Below are the code and all the weights of a small trained network. Each question names an input and a target symbol and asks about switching units off, where a switched-off unit gives its printed mean instead of its output.

import numpy as np


def w(rows, s, z=0):
    codes = np.array(rows[::2]) - 128.0
    scale = np.full(codes.shape[1], s)
    scale[-1] = z or s
    return codes * scale


def f(y):
    return np.maximum(y, 0)


def softmax(a):
    e = np.exp(a - a.max(-1, keepdims=True))
    return e / e.sum(-1, keepdims=True)


def log_softmax(a):
    a = a - a.max(-1, keepdims=True)
    return a - np.log(np.exp(a).sum(-1, keepdims=True))


def net(x, mask):
    ids = ['ΓΘΠΣΩεζημτ'.index(c) for c in x.split()]
    T = len(ids)
    res = E[ids] + P[:T]
    u = 0
    for l in range(2):
        q, k, v = (res @ M[l].T for M in (Q, K, V))
        z = softmax(np.where(np.tri(T) > 0, q @ k.T / 4**0.5, -1e9)) @ v
        res = res + np.where(mask[u], z, O[l][:, -1]) @ O[l][:, :-1]
        u += 1
        y = f(res @ A[l][:, :-1].T + A[l][:, -1])
        res = res + np.where(mask[u : u + 12], y, B[l][:, -1]) @ B[l][:, :-1]
        u += 12
    return log_softmax(res[-1] @ U[:, :-1].T + U[:, -1])


Q, K, V, O, A, B = {}, {}, {}, {}, {}, {}
E = w([
[65,132,154,149,112,120,107,74],'Γ',
[139,84,93,193,94,170,79,65],'Θ',
[48,105,135,179,102,136,195,124],'Π',
[142,71,146,73,67,61,143,136],'Σ',
[173,82,98,117,101,107,143,82],'Ω',
[43,140,131,93,212,115,77,163],'ε',
[140,129,189,129,52,63,132,90],'ζ',
[119,137,168,170,150,114,143,242],'η',
[128,84,145,140,170,125,137,1],'μ',
[42,121,108,122,200,133,157,203],'τ',
],0.022)
P = w([
[139,27,224,217,185,1,121,185],'0',
[143,89,108,221,186,24,52,232],'1',
[153,3,200,149,145,65,121,139],'2',
[115,111,97,189,177,66,87,181],'3',
[128,54,137,136,132,109,122,132],'4',
[118,94,114,136,134,118,125,132],'5',
[110,123,81,139,127,141,127,136],'6',
[110,95,117,91,108,165,161,98],'7',
[99,149,80,92,117,165,159,114],'8',
[98,150,101,63,114,182,187,92],'9',
[87,189,58,65,110,193,184,95],'10',
[94,164,79,16,90,224,211,58],'11',
[84,197,69,22,101,234,225,49],'12',
],0.0071)
Q[0] = w([
[146,11,91,159,53,100,176,48],'L0H1',
[83,65,67,142,128,162,180,189],'L0H1',
[155,97,151,113,161,171,171,147],'L0H1',
[54,58,118,90,109,126,89,88],'L0H1',
],0.012)
K[0] = w([
[151,189,98,67,76,158,176,95],'L0H1',
[106,149,77,139,210,162,254,125],'L0H1',
[181,154,9,150,167,129,167,206],'L0H1',
[2,206,19,53,143,194,107,50],'L0H1',
],0.0088)
V[0] = w([
[150,187,34,215,160,183,226,114],'L0H1',
[156,120,32,56,134,41,211,82],'L0H1',
[51,157,105,122,54,3,122,170],'L0H1',
[6,155,128,44,130,97,123,77],'L0H1',
],0.0058)
O[0] = w([
[215,71,195,149,146,205,125,157,49],'L0H1',
[219,141,104,189,102,62,219,89,152],'L0H1',
[179,91,172,104,86,116,50,9,250],'L0H1',
[169,155,176,70,127,61,62,255,251],'L0H1',
],0.0069,0.0025)
A[0] = w([
[153,89,56,167,73,55,82,78,121],'L0N1',
[112,99,178,163,173,71,94,95,255],'L0N2',
[138,115,144,216,183,241,152,110,113],'L0N3',
[227,44,45,152,117,76,132,128,200],'L0N4',
[39,206,165,108,158,195,77,64,196],'L0N5',
[83,157,70,215,126,135,98,122,217],'L0N6',
[114,69,189,103,118,141,160,137,191],'L0N7',
[116,53,58,152,122,77,179,254,190],'L0N8',
[216,132,148,107,90,115,81,67,167],'L0N9',
[196,91,117,172,56,174,143,85,129],'L0N10',
[112,84,90,54,132,56,112,198,191],'L0N11',
[117,56,137,151,153,109,112,108,236],'L0N12',
],0.0074,0.004)
B[0] = w([
[113,139,187,56,114,93,142,82,254],'L0N1',
[113,112,141,131,107,130,24,129,247],'L0N2',
[118,172,168,166,165,116,176,112,190],'L0N3',
[204,129,194,112,169,93,82,3,246],'L0N4',
[230,127,98,64,119,192,85,48,199],'L0N5',
[126,107,201,105,155,95,154,117,196],'L0N6',
[187,170,95,213,127,111,102,127,191],'L0N7',
[105,112,192,236,136,140,110,134,206],'L0N8',
[210,227,157,163,133,127,135,71,213],'L0N9',
[98,176,81,125,174,53,134,113,217],'L0N10',
[215,98,193,134,186,171,158,86,224],'L0N11',
[76,135,195,132,127,118,64,122,236],'L0N12',
],0.0073,0.0083)
Q[1] = w([
[74,10,68,153,61,162,166,225],'L1H1',
[2,93,65,148,169,167,132,225],'L1H1',
[95,107,81,100,124,102,117,137],'L1H1',
[157,75,128,129,98,172,110,200],'L1H1',
],0.0098)
K[1] = w([
[6,75,147,254,168,70,18,8],'L1H1',
[121,22,243,162,161,73,83,141],'L1H1',
[148,78,220,82,148,72,12,18],'L1H1',
[68,46,64,101,150,30,28,182],'L1H1',
],0.0054)
V[1] = w([
[190,18,181,82,225,160,112,42],'L1H1',
[59,74,91,188,66,130,116,72],'L1H1',
[48,37,148,149,197,158,197,253],'L1H1',
[92,143,34,61,225,147,139,92],'L1H1',
],0.0058)
O[1] = w([
[106,61,2,173,52,150,203,193,241],'L1H1',
[145,177,189,196,137,233,152,124,128],'L1H1',
[70,24,107,157,125,103,97,30,6],'L1H1',
[192,145,124,186,117,102,71,156,77],'L1H1',
],0.0089,0.02)
A[1] = w([
[88,177,211,151,167,123,131,118,103],'L1N1',
[81,215,171,52,233,125,125,151,119],'L1N2',
[140,147,133,91,48,208,67,150,130],'L1N3',
[187,154,123,24,93,59,167,58,125],'L1N4',
[102,137,123,101,96,67,184,94,175],'L1N5',
[95,170,110,242,102,3,145,187,144],'L1N6',
[121,65,84,83,137,119,99,104,220],'L1N7',
[84,127,120,135,186,254,81,135,252],'L1N8',
[114,129,60,98,88,155,122,63,179],'L1N9',
[81,193,23,216,147,192,79,99,60],'L1N10',
[135,242,150,105,194,127,82,95,242],'L1N11',
[132,160,219,56,104,207,202,40,40],'L1N12',
],0.0074,0.0026)
B[1] = w([
[191,48,85,64,201,93,170,108,171],'L1N1',
[128,69,185,66,128,65,167,122,172],'L1N2',
[194,181,148,189,101,140,110,227,174],'L1N3',
[55,155,121,170,141,158,96,142,255],'L1N4',
[97,129,55,115,209,143,94,145,179],'L1N5',
[190,71,117,92,254,105,73,154,182],'L1N6',
[112,249,171,116,101,32,139,43,159],'L1N7',
[141,160,79,115,96,99,188,96,172],'L1N8',
[101,133,228,182,202,47,34,219,150],'L1N9',
[110,74,42,40,46,42,147,119,149],'L1N10',
[147,23,209,120,95,140,128,107,197],'L1N11',
[68,92,93,90,141,184,105,78,222],'L1N12',
],0.0065,0.016)
U = w([
[169,135,178,206,83,127,87,109,254],'Γ',
[147,107,87,129,2,90,212,61,211],'Θ',
[174,84,115,134,157,148,75,99,76],'Π',
[29,168,84,102,119,145,135,132,150],'Σ',
[177,156,156,194,169,64,156,119,82],'Ω',
[167,55,76,88,108,81,72,129,53],'ε',
[137,111,155,109,124,81,139,125,31],'ζ',
[88,167,114,136,137,125,100,91,180],'η',
[129,40,167,204,196,121,119,188,177],'μ',
[126,171,159,177,93,34,141,92,78],'τ',
],0.0077,0.0037)

Each question gives the input, a string of symbols that net reads in full, and the target symbol t.
The units are the heads (4 rows each of Q, K, V and O) and the neurons (one row each of A and B). Each row of codes is followed by its name. A weight is (code - 128) times the scale printed after its matrix; where a second scale follows, it is the last column's (O, A, B and U).
mask holds one flag per unit, layer by layer, with each layer's heads first. A switched-off unit (its flag False) gives its mean, the last column of its rows in O or B, instead of its output. The means were averaged over made-up inputs and are rounded, as every weight is.
A unit's drop is (log p(t) with every unit on - log p(t) with that unit switched off) / (log p(t) with every unit on - log p(t) with every unit switched off).
The circuit of an input: a set's keep is (log p(t) with only the set's units on - log p(t) with every unit switched off) / (log p(t) with every unit on - log p(t) with every unit switched off). Starting from the 12 units with the biggest drops (on a tie, the unit counted first), units are removed one at a time, each time the one whose removal leaves the highest keep (on an exact tie, the one counted first), for as long as the keep stays at least 0.8.
units of the circuit, in order: the units of the circuit, biggest drop first
most important unit: the unit with the biggest drop
k most important neurons: the k neurons with the biggest drops, biggest first
k most important neurons of layer l: the k neurons of layer l with the biggest drops, biggest first
input Γ Π η Σ μ, target Σ: 4 most important neurons => [L0N8, L0N9, L0N11, L0N12]
input η ζ η Ω Π τ Π μ, target Π: 2 most important neurons => [L0N8, L0N4]
input ζ μ Σ Θ, target Σ: 2 most important neurons => [L0N6, L0N2]
input Θ Γ Θ Π Γ Π Σ Σ Γ Ω τ, target μ: units of the circuit, in order => [L0H1, L0N8]
input ε ε τ Σ, target τ: units of the circuit, in order => [L0N4, L1H1, L1N7, L0H1]
input Ω Σ Θ Π Θ Π ζ Θ ε Σ, target ε: units of the circuit, in order => [L1H1, L0N5, L0N4, L1N6]
input ε Θ Θ, target Θ: units of the circuit, in order => [L0H1, L1H1, L1N10]
input τ τ Θ Σ Ω τ ε ζ Θ ζ τ Γ Θ, target Γ: most important unit => L0N8
input τ ζ ε Π μ ε μ, target ε: units of the circuit, in order => [L1H1, L0N5, L0N11, L1N6]
input ζ Ω Σ μ ζ Θ Π Θ, target Π: units of the circuit, in order => [L0N4, L1H1, L1N12]
input Ω Γ Σ Σ Θ Σ Θ Θ Ω ε Σ, target ε: units of the circuit, in order => [L0N4, L1H1, L0N5, L1N6]
input Θ τ τ Θ, target τ: 4 most important neurons => [L0N4, L0N6, L1N9, L1N7]
input Σ μ τ ε η Ω Γ μ, target Γ: 2 most important neurons => [L0N8, L0N5]
input Θ Θ Θ Θ, target Θ: units of the circuit, in order => [L0H1, L1N10, L1H1]
input Θ Θ Θ Θ μ τ Σ ε, target ε: units of the circuit, in order => [L1H1, L0N5, L0N8]
input ζ ε ε Γ Ω Γ ζ, target ζ: 3 most important neurons => [L0N4, L0N9, L1N2]
input ε Θ Θ ε Θ, target ε: 3 most important neurons => [L0N5, L0N4, L0N11]
input ζ Θ Ω Θ μ ε Π, target μ: most important unit => L1N6
input Σ ε Π Θ η Σ Ω Σ Θ, target Σ: 2 most important neurons => [L0N6, L0N4]
input Σ Π ζ Γ τ Ω Γ Σ, target Γ: 2 most important neurons of layer 0 => [L0N5, L0N8]
input ζ ε Γ Γ Σ Θ Σ Γ Π Σ, target Π: 3 most important neurons of layer 0 => [L0N4, L0N11, L0N2]
input Ω Σ η ε Θ, target ε: 2 most important neurons of layer 0 => [L0N4, L0N8]
input η ζ ζ τ Π Θ Θ μ, target Θ: 2 most important neurons => [L1N10, L0N8]
